Here is a tiny trained network, its code and every weight. The questions are about switching its units off for an input and a target symbol, where a switched-off unit gives its printed mean instead of its output.

import numpy as np


def w(rows, s, z=0):
    codes = np.array(rows[::2]) - 128.0
    scale = np.full(codes.shape[1], s)
    scale[-1] = z or s
    return codes * scale


def f(y):
    return np.maximum(y, 0)


def softmax(a):
    e = np.exp(a - a.max(-1, keepdims=True))
    return e / e.sum(-1, keepdims=True)


def log_softmax(a):
    a = a - a.max(-1, keepdims=True)
    return a - np.log(np.exp(a).sum(-1, keepdims=True))


def net(x, mask):
    ids = ['ΞΣΦβγδζηπτω'.index(c) for c in x.split()]
    T = len(ids)
    res = E[ids] + P[:T]
    u = 0
    for l in range(2):
        q, k, v = (res @ M[l].T for M in (Q, K, V))
        z = softmax(np.where(np.tri(T) > 0, q @ k.T / 3**0.5, -1e9)) @ v
        res = res + np.where(mask[u], z, O[l][:, -1]) @ O[l][:, :-1]
        u += 1
        y = f(res @ A[l][:, :-1].T + A[l][:, -1])
        res = res + np.where(mask[u : u + 8], y, B[l][:, -1]) @ B[l][:, :-1]
        u += 8
    return log_softmax(res[-1] @ U[:, :-1].T + U[:, -1])


Q, K, V, O, A, B = {}, {}, {}, {}, {}, {}
E = w([
[49,133,133,180,103,187,120,149],'Ξ',
[159,128,167,132,167,110,140,178],'Σ',
[157,172,132,183,107,34,109,146],'Φ',
[156,182,117,173,133,63,100,130],'β',
[224,110,107,113,105,141,146,141],'γ',
[168,89,84,216,165,70,135,6],'δ',
[114,197,133,119,129,72,155,135],'ζ',
[173,79,179,93,121,96,202,144],'η',
[150,106,88,57,222,79,92,95],'π',
[114,162,133,104,81,107,166,39],'τ',
[70,112,108,84,77,130,77,93],'ω',
],0.017)
P = w([
[77,135,15,197,139,55,188,209],'0',
[88,134,59,179,134,56,163,169],'1',
[98,144,96,151,138,59,153,142],'2',
[122,148,141,130,130,62,126,134],'3',
[146,170,174,106,120,67,115,126],'4',
[163,187,198,74,118,81,105,109],'5',
[182,194,225,69,119,82,89,111],'6',
[204,206,253,44,112,91,81,116],'7',
],0.0068)
Q[0] = w([
[8,133,76,114,89,155,114,95],'L0H1',
[116,100,153,101,44,157,121,91],'L0H1',
[123,2,110,146,132,254,109,175],'L0H1',
],0.013)
K[0] = w([
[62,64,62,190,153,122,123,42],'L0H1',
[140,80,128,209,82,127,106,113],'L0H1',
[127,98,82,248,144,125,177,204],'L0H1',
],0.011)
V[0] = w([
[159,32,93,112,221,116,3,151],'L0H1',
[134,168,201,184,143,106,80,251],'L0H1',
[224,135,85,254,168,136,117,130],'L0H1',
],0.0057)
O[0] = w([
[196,143,107,119,137,235,162,201,2],'L0H1',
[118,72,184,188,180,118,77,171,137],'L0H1',
[254,145,127,81,141,88,108,186,102],'L0H1',
],0.0091,0.0023)
A[0] = w([
[123,77,223,103,194,74,144,111,122],'L0N1',
[123,151,164,65,213,150,214,253,209],'L0N2',
[93,167,192,63,115,128,76,150,162],'L0N3',
[207,74,119,61,159,142,163,116,210],'L0N4',
[96,190,174,126,131,135,139,194,255],'L0N5',
[78,93,71,132,99,86,45,75,80],'L0N6',
[230,142,159,163,200,98,54,169,1],'L0N7',
[76,63,70,57,66,168,46,126,225],'L0N8',
],0.0068,0.0023)
B[0] = w([
[132,97,173,114,227,87,151,143,239],'L0N1',
[64,248,195,78,180,130,105,105,218],'L0N2',
[180,55,135,156,91,114,49,135,218],'L0N3',
[210,76,168,100,201,147,158,52,232],'L0N4',
[166,175,155,233,109,100,91,107,224],'L0N5',
[85,227,134,75,112,63,127,143,253],'L0N6',
[115,46,15,115,112,75,63,132,246],'L0N7',
[122,81,152,97,59,155,96,254,200],'L0N8',
],0.0065,0.0045)
Q[1] = w([
[255,72,189,83,220,131,120,159],'L1H1',
[130,115,50,136,106,243,186,146],'L1H1',
[82,35,127,179,156,253,99,225],'L1H1',
],0.0086)
K[1] = w([
[174,119,62,245,240,118,133,2],'L1H1',
[104,154,40,102,126,117,182,184],'L1H1',
[97,141,36,178,196,113,144,220],'L1H1',
],0.0066)
V[1] = w([
[94,169,100,53,66,138,43,252],'L1H1',
[100,122,136,45,106,125,200,57],'L1H1',
[130,42,255,53,135,128,188,192],'L1H1',
],0.0066)
O[1] = w([
[153,137,106,138,111,123,83,45,104],'L1H1',
[77,132,115,71,82,142,206,108,195],'L1H1',
[106,163,9,168,138,120,190,118,2],'L1H1',
],0.011,0.0022)
A[1] = w([
[150,141,178,183,150,98,162,147,155],'L1N1',
[164,2,148,133,172,136,123,151,78],'L1N2',
[166,101,72,149,81,113,73,127,2],'L1N3',
[176,191,85,126,68,118,128,122,190],'L1N4',
[149,143,128,105,105,108,117,160,204],'L1N5',
[185,97,80,113,76,168,119,109,158],'L1N6',
[150,54,170,76,109,200,133,157,66],'L1N7',
[89,93,176,184,102,157,80,171,114],'L1N8',
],0.01,0.0046)
B[1] = w([
[77,97,49,175,174,197,53,180,254],'L1N1',
[203,177,151,122,53,141,195,170,245],'L1N2',
[119,197,9,41,48,130,111,224,190],'L1N3',
[138,80,164,189,84,247,154,200,224],'L1N4',
[78,38,202,99,180,154,107,153,226],'L1N5',
[140,42,189,169,244,40,179,124,185],'L1N6',
[39,240,34,249,162,150,89,125,206],'L1N7',
[221,211,46,131,79,132,242,3,193],'L1N8',
],0.0061,0.0086)
U = w([
[127,135,135,132,133,145,143,130,49],'Ξ',
[140,173,89,36,186,161,120,90,145],'Σ',
[160,189,100,118,99,74,156,154,3],'Φ',
[162,173,117,91,111,109,126,142,42],'β',
[71,35,78,98,92,189,80,178,144],'γ',
[216,3,198,153,105,99,192,133,204],'δ',
[71,77,179,174,209,70,39,112,193],'ζ',
[84,145,63,163,137,111,220,161,54],'η',
[111,183,210,167,117,249,155,205,141],'π',
[138,187,189,85,81,62,190,127,87],'τ',
[180,192,135,227,89,155,178,40,196],'ω',
],0.0058,0.0049)

Each question gives the input, a string of symbols that net reads in full, and the target symbol t.
The units are the heads (3 rows each of Q, K, V and O) and the neurons (one row each of A and B). Each row of codes is followed by its name. A weight is (code - 128) times the scale printed after its matrix; where a second scale follows, it is the last column's (O, A, B and U).
mask holds one flag per unit, layer by layer, with each layer's heads first. A switched-off unit (its flag False) gives its mean, the last column of its rows in O or B, instead of its output. The means were averaged over made-up inputs and are rounded, as every weight is.
A unit's drop is (log p(t) with every unit on - log p(t) with that unit switched off) / (log p(t) with every unit on - log p(t) with every unit switched off).
The circuit of an input: a set's keep is (log p(t) with only the set's units on - log p(t) with every unit switched off) / (log p(t) with every unit on - log p(t) with every unit switched off). Starting from the 12 units with the biggest drops (on a tie, the unit counted first), units are removed one at a time, each time the one whose removal leaves the highest keep (on an exact tie, the one counted first), for as long as the keep stays at least 0.8.
units of the circuit, in order: the units of the circuit, biggest drop first
k most important neurons: the k neurons with the biggest drops, biggest first
k most important neurons of layer l: the k neurons of layer l with the biggest drops, biggest first
drop of u: that unit's drop, to one decimal
input π Φ γ τ γ Σ ζ, target ζ: units of the circuit, in order => (L1N2, L0H1)
input Σ Φ δ Φ π ω τ, target ω: units of the circuit, in order => (L1H1, L0H1, L0N8)
input π ω ω ζ β, target ω: units of the circuit, in order => (L1H1, L0N8, L0H1, L0N4)
input Φ Ξ γ τ Φ η ζ Φ, target η: units of the circuit, in order => (L1H1, L0N4)
input π ζ γ γ τ γ β, target τ: units of the circuit, in order => (L0H1, L1H1)
input ζ τ Σ β, target τ: 2 most important neurons => (L1N1, L0N6)
input ω δ Σ δ ω, target π: units of the circuit, in order => (L0H1, L1N7, L1H1)
input η γ ζ τ ζ δ, target τ: units of the circuit, in order => (L1H1, L0H1, L0N6)
input Φ ζ γ γ ω β τ, target ω: units of the circuit, in order => (L0N8, L0H1, L1H1, L0N4)
input ζ τ η, target η: units of the circuit, in order => (L1H1, L0N6, L0N1, L0N4)
input β ω τ π Φ ω δ, target ω: units of the circuit, in order => (L0H1, L1H1, L0N8)
input ζ Σ ζ Ξ ζ γ Σ ω, target γ: units of the circuit, in order => (L1H1, L0N8, L1N3, L0N3)
input ω ω γ Ξ δ β, target δ: most important neuron => (L0N7)
input γ η ζ δ, target η: units of the circuit, in order => (L1H1, L0N4, L0N6, L0H1)
input Σ δ η δ, target η: units of the circuit, in order => (L1H1, L0N4, L0N6)
input ζ γ τ Φ γ δ τ, target τ: units of the circuit, in order => (L0H1, L1H1)
input τ Ξ Σ δ γ, target π: 2 most important neurons => (L1N7, L1N2)
input Ξ Φ ζ γ Φ γ ζ β, target ζ: units of the circuit, in order => (L0H1, L1N2)
input δ γ ω η, target π: 3 most important neurons => (L0N4, L1N7, L1N2)
input ζ Σ γ β, target γ: most important neuron of layer 0 => (L0N7)
input ζ Ξ τ γ ζ Φ, target ζ: most important neuron => (L1N2)
input Ξ Σ Ξ δ, target δ: 2 most important neurons of layer 0 => (L0N7, L0N2)
input ζ γ τ τ ω γ, target δ: 2 most important neurons => (L0N4, L0N6)
input γ ω ζ ζ Φ Σ, target ζ: 3 most important neurons => (L0N2, L0N1, L1N1)
input ζ τ δ Σ, target π: 3 most important neurons => (L1N2, L1N7, L1N1)
input δ ζ π δ ζ ζ δ Σ, target π: 3 most important neurons of layer 1 => (L1N2, L1N1, L1N7)
input γ β Ξ, target ω: most important neuron => (L1N8)
input γ Σ γ π, target Σ: 2 most important neurons of layer 0 => (L0N2, L0N4)
input ω η ζ ω ζ ζ, target ω: 2 most important neurons of layer 0 => (L0N8, L0N4)
input ζ γ γ γ ζ η, target η: drop of L0N1 => 0.2
